Below is a small trained network, with its code and all its weights. Each question gives an input and a class and asks what happens when units are switched off, that is, made to give their printed mean instead of their output.

import numpy as np


def w(rows, s, z=0):
    codes = np.array(rows[::2]) - 128.0
    scale = np.full(codes.shape[1], s)
    scale[-1] = z or s
    return codes * scale


def norm(h):
    return h / np.sqrt((h * h).mean(-1, keepdims=True) + 1e-5)


def f(y):
    return np.maximum(y, 0)


def log_softmax(a):
    a = a - a.max(-1, keepdims=True)
    return a - np.log(np.exp(a).sum(-1, keepdims=True))


def net(x, mask):
    res = np.array(x, float).reshape(1, 2) / 4 @ E
    u = 0
    for l in range(2):
        y = f(norm(res) @ A[l][:, :-1].T + A[l][:, -1])
        res = res + np.where(mask[u : u + 16], y, B[l][:, -1]) @ B[l][:, :-1]
        u += 16
    return log_softmax(norm(res)[-1] @ U[:, :-1].T + U[:, -1])


A, B = {}, {}
E = w([
[168,210,149,175,15,164,84],'x0',
[254,86,50,103,218,175,96],'x1',
],0.0048)
A[0] = w([
[113,86,69,139,97,135,133,71],'0.n1',
[143,102,13,94,216,103,93,32],'0.n2',
[100,155,182,160,69,177,167,120],'0.n3',
[29,200,118,3,113,141,222,70],'0.n4',
[167,169,109,124,150,85,139,92],'0.n5',
[187,51,76,145,187,127,242,141],'0.n6',
[150,27,35,124,218,124,77,60],'0.n7',
[170,211,189,42,73,162,128,5],'0.n8',
[173,129,27,147,82,191,84,120],'0.n9',
[114,93,66,92,246,238,77,6],'0.n10',
[183,144,80,209,54,174,161,98],'0.n11',
[193,158,162,75,167,204,89,211],'0.n12',
[15,153,223,163,132,58,114,178],'0.n13',
[198,93,20,16,152,121,135,164],'0.n14',
[134,140,156,103,195,6,144,61],'0.n15',
[128,77,146,101,148,60,201,20],'0.n16',
],0.0046,0.0013)
B[0] = w([
[134,143,155,95,150,127,106,130],'0.n1',
[176,117,119,194,193,53,120,227],'0.n2',
[160,95,114,148,215,89,101,202],'0.n3',
[138,120,106,119,124,183,104,200],'0.n4',
[89,116,146,108,154,123,147,144],'0.n5',
[210,172,182,205,143,143,119,230],'0.n6',
[142,116,152,169,247,91,127,250],'0.n7',
[149,159,162,116,122,130,145,183],'0.n8',
[62,77,146,65,94,168,123,219],'0.n9',
[138,75,114,194,99,77,113,229],'0.n10',
[90,118,108,86,115,164,156,211],'0.n11',
[75,57,153,140,111,128,107,215],'0.n12',
[154,155,100,99,90,81,168,254],'0.n13',
[120,84,98,186,110,2,135,248],'0.n14',
[92,132,139,90,138,164,86,184],'0.n15',
[77,146,62,106,79,214,154,184],'0.n16',
],0.0057,0.0045)
A[1] = w([
[112,88,131,133,87,188,83,76],'1.n1',
[133,119,106,167,199,105,91,131],'1.n2',
[150,104,98,168,84,86,99,70],'1.n3',
[175,143,157,199,130,183,121,253],'1.n4',
[124,79,98,116,187,163,116,173],'1.n5',
[165,102,127,170,159,72,85,94],'1.n6',
[157,27,97,156,156,85,158,136],'1.n7',
[117,118,199,167,103,136,145,137],'1.n8',
[195,126,81,255,174,80,98,86],'1.n9',
[176,124,141,110,115,208,84,78],'1.n10',
[87,96,167,186,134,71,135,82],'1.n11',
[158,98,133,105,186,82,167,175],'1.n12',
[181,158,124,200,94,63,134,115],'1.n13',
[112,135,79,156,172,137,123,98],'1.n14',
[83,85,92,102,104,63,137,151],'1.n15',
[150,161,98,76,141,125,142,81],'1.n16',
],0.0081,0.0024)
B[1] = w([
[147,83,163,197,103,132,117,169],'1.n1',
[172,125,2,76,90,105,44,206],'1.n2',
[127,199,210,118,184,148,160,170],'1.n3',
[47,36,88,54,160,121,155,175],'1.n4',
[171,133,192,138,151,86,168,179],'1.n5',
[40,72,89,76,150,81,165,211],'1.n6',
[136,207,139,129,131,85,123,237],'1.n7',
[183,133,92,147,199,120,131,155],'1.n8',
[77,77,37,135,56,60,146,255],'1.n9',
[170,117,135,162,145,196,59,160],'1.n10',
[140,101,103,98,143,174,97,195],'1.n11',
[173,167,191,162,89,165,90,197],'1.n12',
[153,107,166,173,171,90,165,202],'1.n13',
[126,100,173,127,210,163,121,157],'1.n14',
[154,132,94,133,106,201,75,195],'1.n15',
[60,88,163,119,106,90,181,138],'1.n16',
],0.0059,0.008)
U = w([
[177,193,125,115,187,157,74,6],'0',
[153,51,33,153,146,4,104,229],'1',
[170,57,171,179,66,235,48,128],'2',
[97,118,179,98,169,181,191,17],'3',
[43,159,27,67,29,180,150,221],'4',
[156,212,191,187,75,38,217,128],'5',
],0.016,0.0025)

Each question gives the input, the list of numbers given to net, and the class t.
The units are the neurons (one row each of A and B). Each row of codes is followed by its name. A weight is (code - 128) times the scale printed after its matrix; where a second scale follows, it is the last column's (A, B and U).
mask holds one flag per neuron, layer by layer. A switched-off neuron (its flag False) gives its mean, the last column of its row in B, instead of its output. The means were averaged over made-up inputs and are rounded, as every weight is.
A unit's drop is (log p(t) with every unit on - log p(t) with that unit switched off) / (log p(t) with every unit on - log p(t) with every unit switched off).
most important unit: the unit with the biggest drop
top k neurons: the k neurons with the biggest drops, biggest first
k most important neurons of layer l: the k neurons of layer l with the biggest drops, biggest first
drop when u is switched off: that unit's drop, to one decimal
input [3,-1], class 5: most important unit	0.n4
input [-5,-3], class 4: top 2 neurons	[0.n7; 0.n13]
input [-8,-3], class 0: top 3 neurons	[1.n9; 0.n16; 0.n14]
input [0,-2], class 5: 2 most important neurons of layer 0	[0.n13; 0.n7]
input [0,-5], class 5: top 2 neurons	[0.n13; 0.n9]
input [-2,-1], class 3: 2 most important neurons of layer 1	[1.n9; 1.n2]
input [5,-1], class 2: top 2 neurons	[0.n14; 0.n2]
input [0,-4], class 5: top 3 neurons	[0.n13; 0.n9; 0.n12]
input [7,-2], class 5: top 3 neurons	[0.n4; 1.n11; 1.n15]
input [1,-3], class 5: top 2 neurons	[0.n13; 0.n7]
input [8,-1], class 2: top 2 neurons	[0.n14; 1.n9]
input [0,0], class 0: drop when 0.n3 is switched off	0.8
input [4,-2], class 5: drop when 0.n7 is switched off	0.3
input [2,2], class 2: drop when 0.n9 is switched off	0.6
input [-4,-7], class 4: drop when 1.n13 is switched off	0.0
input [1,0], class 2: top neuron	[0.n7]
